Below are the code and all the weights of a small trained network. Each question names an input and a target symbol and asks about switching units off, where a switched-off unit gives its printed mean instead of its output.

import numpy as np


def w(rows, s, z=0):
    codes = np.array(rows[::2]) - 128.0
    scale = np.full(codes.shape[1], s)
    scale[-1] = z or s
    return codes * scale


def f(y):
    return y / 2 * (1 + np.tanh(0.7978845608 * (y + 0.044715 * y**3)))


def softmax(a):
    e = np.exp(a - a.max(-1, keepdims=True))
    return e / e.sum(-1, keepdims=True)


def log_softmax(a):
    a = a - a.max(-1, keepdims=True)
    return a - np.log(np.exp(a).sum(-1, keepdims=True))


def net(x, mask):
    ids = ['αγδεζηθλμξπτφψω'.index(c) for c in x.split()]
    T = len(ids)
    res = E[ids] + P[:T]
    r = res
    for j in range(3):
        rows = slice(2 * j, 2 * j + 2)
        q, k, v = (r @ M[0][rows].T for M in (Q, K, V))
        z = softmax(np.where(np.tri(T) > 0, q @ k.T / 2**0.5, -1e9)) @ v
        o = O[0][rows]
        res = res + np.where(mask[j], z, o[:, -1]) @ o[:, :-1]
    y = f(res @ A[0][:, :-1].T + A[0][:, -1])
    res = res + np.where(mask[3:15], y, B[0][:, -1]) @ B[0][:, :-1]
    return log_softmax(res[-1] @ U[:, :-1].T + U[:, -1])


Q, K, V, O, A, B = {}, {}, {}, {}, {}, {}
E = w([
[162,90,145,82,146,78,150,138],'α',
[56,102,63,40,86,157,162,125],'γ',
[102,184,58,186,158,129,59,68],'δ',
[178,105,92,107,148,106,158,154],'ε',
[103,74,122,231,110,166,93,106],'ζ',
[135,154,171,128,38,38,92,141],'η',
[177,147,202,166,156,180,149,155],'θ',
[156,105,107,109,155,95,138,153],'λ',
[174,112,71,87,156,126,174,157],'μ',
[67,57,166,150,135,174,149,95],'ξ',
[104,163,175,160,62,52,120,99],'π',
[123,146,133,69,214,174,45,126],'τ',
[178,155,150,132,5,118,106,94],'φ',
[80,105,141,78,165,167,140,106],'ψ',
[83,87,207,81,147,124,119,85],'ω',
],0.018)
P = w([
[172,2,102,23,165,183,69,78],'0',
[96,77,135,88,144,138,69,191],'1',
[80,101,141,103,152,112,97,185],'2',
[83,112,133,113,155,91,109,176],'3',
[84,124,136,119,159,92,118,153],'4',
[92,130,130,122,155,94,131,134],'5',
[106,136,126,120,145,107,140,102],'6',
[99,146,123,130,152,108,150,100],'7',
[103,154,115,136,149,111,158,89],'8',
[115,155,116,135,148,124,161,64],'9',
[114,164,113,136,141,132,176,66],'10',
[123,166,110,134,136,136,178,62],'11',
[110,174,123,132,137,132,187,61],'12',
],0.0096)
Q[0] = w([
[132,47,112,2,228,110,164,98],'h1',
[165,221,63,131,175,118,245,192],'h1',
[52,130,115,97,92,137,121,167],'h2',
[110,141,91,92,167,148,73,145],'h2',
[182,17,161,147,244,152,177,102],'h3',
[86,23,155,143,99,135,172,136],'h3',
],0.0075)
K[0] = w([
[88,103,186,2,144,74,111,226],'h1',
[217,177,73,70,179,130,173,132],'h1',
[55,151,86,109,102,88,141,117],'h2',
[119,120,81,120,155,96,104,108],'h2',
[245,86,232,85,92,103,145,160],'h3',
[121,104,137,146,37,108,235,140],'h3',
],0.0083)
V[0] = w([
[74,93,146,35,180,57,97,121],'h1',
[118,179,170,71,83,161,102,42],'h1',
[146,92,53,112,79,55,111,167],'h2',
[149,54,74,121,104,112,72,9],'h2',
[90,75,82,231,103,152,146,86],'h3',
[200,111,255,179,94,119,214,168],'h3',
],0.007)
O[0] = w([
[118,202,76,31,201,167,198,152,252],'h1',
[149,135,36,105,102,130,111,254,116],'h1',
[120,74,190,58,97,245,32,80,15],'h2',
[115,170,55,3,187,206,37,172,135],'h2',
[108,9,77,215,187,149,114,126,40],'h3',
[238,76,203,135,93,134,150,174,163],'h3',
],0.0073,0.0034)
A[0] = w([
[155,141,190,171,55,68,141,120,116],'n1',
[86,126,218,134,145,209,126,74,200],'n2',
[176,154,77,120,156,160,97,179,186],'n3',
[142,192,157,107,112,76,135,124,215],'n4',
[110,77,145,171,96,129,80,87,110],'n5',
[103,122,91,71,133,151,136,125,105],'n6',
[111,94,130,129,85,124,63,111,140],'n7',
[89,172,110,163,151,105,124,101,6],'n8',
[104,115,140,160,12,7,146,72,205],'n9',
[111,108,174,182,122,125,85,159,152],'n10',
[133,163,163,107,213,128,142,128,254],'n11',
[67,120,46,101,45,97,138,59,63],'n12',
],0.011,0.0033)
B[0] = w([
[110,242,113,95,135,176,161,29,223],'n1',
[221,86,90,101,157,28,115,213,181],'n2',
[184,67,219,198,121,69,53,202,178],'n3',
[109,199,96,51,159,141,175,74,196],'n4',
[176,70,182,124,99,86,91,38,165],'n5',
[91,115,151,96,94,173,145,85,209],'n6',
[98,111,127,121,22,103,88,60,147],'n7',
[171,187,104,166,80,154,90,42,140],'n8',
[143,65,128,93,111,24,121,251,199],'n9',
[127,100,123,87,154,171,166,1,174],'n10',
[202,99,54,167,209,100,209,134,251],'n11',
[52,62,58,184,41,44,148,185,173],'n12',
],0.0059,0.012)
U = w([
[190,52,122,119,163,86,141,249,212],'α',
[134,170,111,113,155,170,153,41,186],'γ',
[125,119,136,139,125,140,123,127,2],'δ',
[119,144,101,193,131,130,98,141,182],'ε',
[130,122,133,139,119,145,121,134,46],'ζ',
[127,150,176,76,103,148,103,117,56],'η',
[136,81,151,136,118,103,113,85,139],'θ',
[118,124,140,142,127,141,124,131,33],'λ',
[125,120,136,141,123,145,124,130,37],'μ',
[174,139,115,119,76,161,104,144,124],'ξ',
[87,115,120,122,96,143,146,129,161],'π',
[129,138,137,135,114,113,114,148,63],'τ',
[126,126,136,137,120,146,124,130,35],'φ',
[126,155,130,125,104,109,108,148,42],'ψ',
[109,140,171,122,118,139,108,143,201],'ω',
],0.011,0.0035)

Each question gives the input, a string of symbols that net reads in full, and the target symbol t.
The units are the heads (2 rows each of Q, K, V and O) and the neurons (one row each of A and B). Each row of codes is followed by its name. A weight is (code - 128) times the scale printed after its matrix; where a second scale follows, it is the last column's (O, A, B and U).
mask holds one flag per unit, heads first, then neurons. A switched-off unit (its flag False) gives its mean, the last column of its rows in O or B, instead of its output. The means were averaged over made-up inputs and are rounded, as every weight is.
A unit's drop is (log p(t) with every unit on - log p(t) with that unit switched off) / (log p(t) with every unit on - log p(t) with every unit switched off).
The circuit of an input: a set's keep is (log p(t) with only the set's units on - log p(t) with every unit switched off) / (log p(t) with every unit on - log p(t) with every unit switched off). Starting from the 12 units with the biggest drops (on a tie, the unit counted first), units are removed one at a time, each time the one whose removal leaves the highest keep (on an exact tie, the one counted first), for as long as the keep stays at least 0.8.
circuit, biggest first: the units of the circuit, biggest drop first
top k neurons: the k neurons with the biggest drops, biggest first
heads that matter: for each layer, one digit per head in row order, 1 if its drop is at least 0.15 and else 0, layers parted by /
input λ θ α γ θ θ λ, target γ: top 3 neurons => (n9, n2, n3)
input θ τ θ τ, target γ: top 2 neurons => (n9, n2)
input ζ ζ α ξ μ θ γ θ α, target γ: circuit, biggest first => (h1, n9)
input ω γ ψ τ θ θ τ τ π, target ψ: top 2 neurons => (n9, n8)
input θ γ τ γ θ θ θ α τ η α η ψ, target α: circuit, biggest first => (n1, n2)
input δ ζ γ ω θ θ θ ζ α λ δ, target ε: circuit, biggest first => (n12, h3)
input α τ τ, target γ: circuit, biggest first => (h3)
input ζ θ θ ψ ζ π, target θ: top 2 neurons => (n9, n5)
input π θ ψ θ ω α θ τ φ π ζ, target θ: top 3 neurons => (n5, n9, n10)
input α ζ θ α ζ φ, target θ: circuit, biggest first => (h3, h1, n5)
input φ γ τ ζ ζ η, target θ: circuit, biggest first => (h1, h3, n5)
input ζ η θ π, target θ: circuit, biggest first => (h3, h1, n5, h2)
input ψ γ θ ζ ψ θ γ θ θ γ, target π: circuit, biggest first => (n12, h3)
input τ π θ θ θ π θ θ δ ζ ε φ ξ, target α: circuit, biggest first => (n2)
input γ θ δ θ θ ω θ, target γ: circuit, biggest first => (n1, h2, n3)
input θ γ θ ψ ζ θ ω φ ψ θ φ ζ δ, target ε: circuit, biggest first => (h3, n12)
input τ γ α ζ λ μ λ, target γ: heads that matter => 101
input τ θ ψ π λ ζ θ θ τ θ τ θ π, target ψ: top 2 neurons => (n9, n1)
input ε α α γ ψ δ φ α φ ε φ θ, target α: top 2 neurons => (n2, n6)
input θ η θ θ θ θ γ τ, target α: top neuron => (n1)
input θ θ θ θ ζ ε γ ξ, target α: top 2 neurons => (n2, n9)
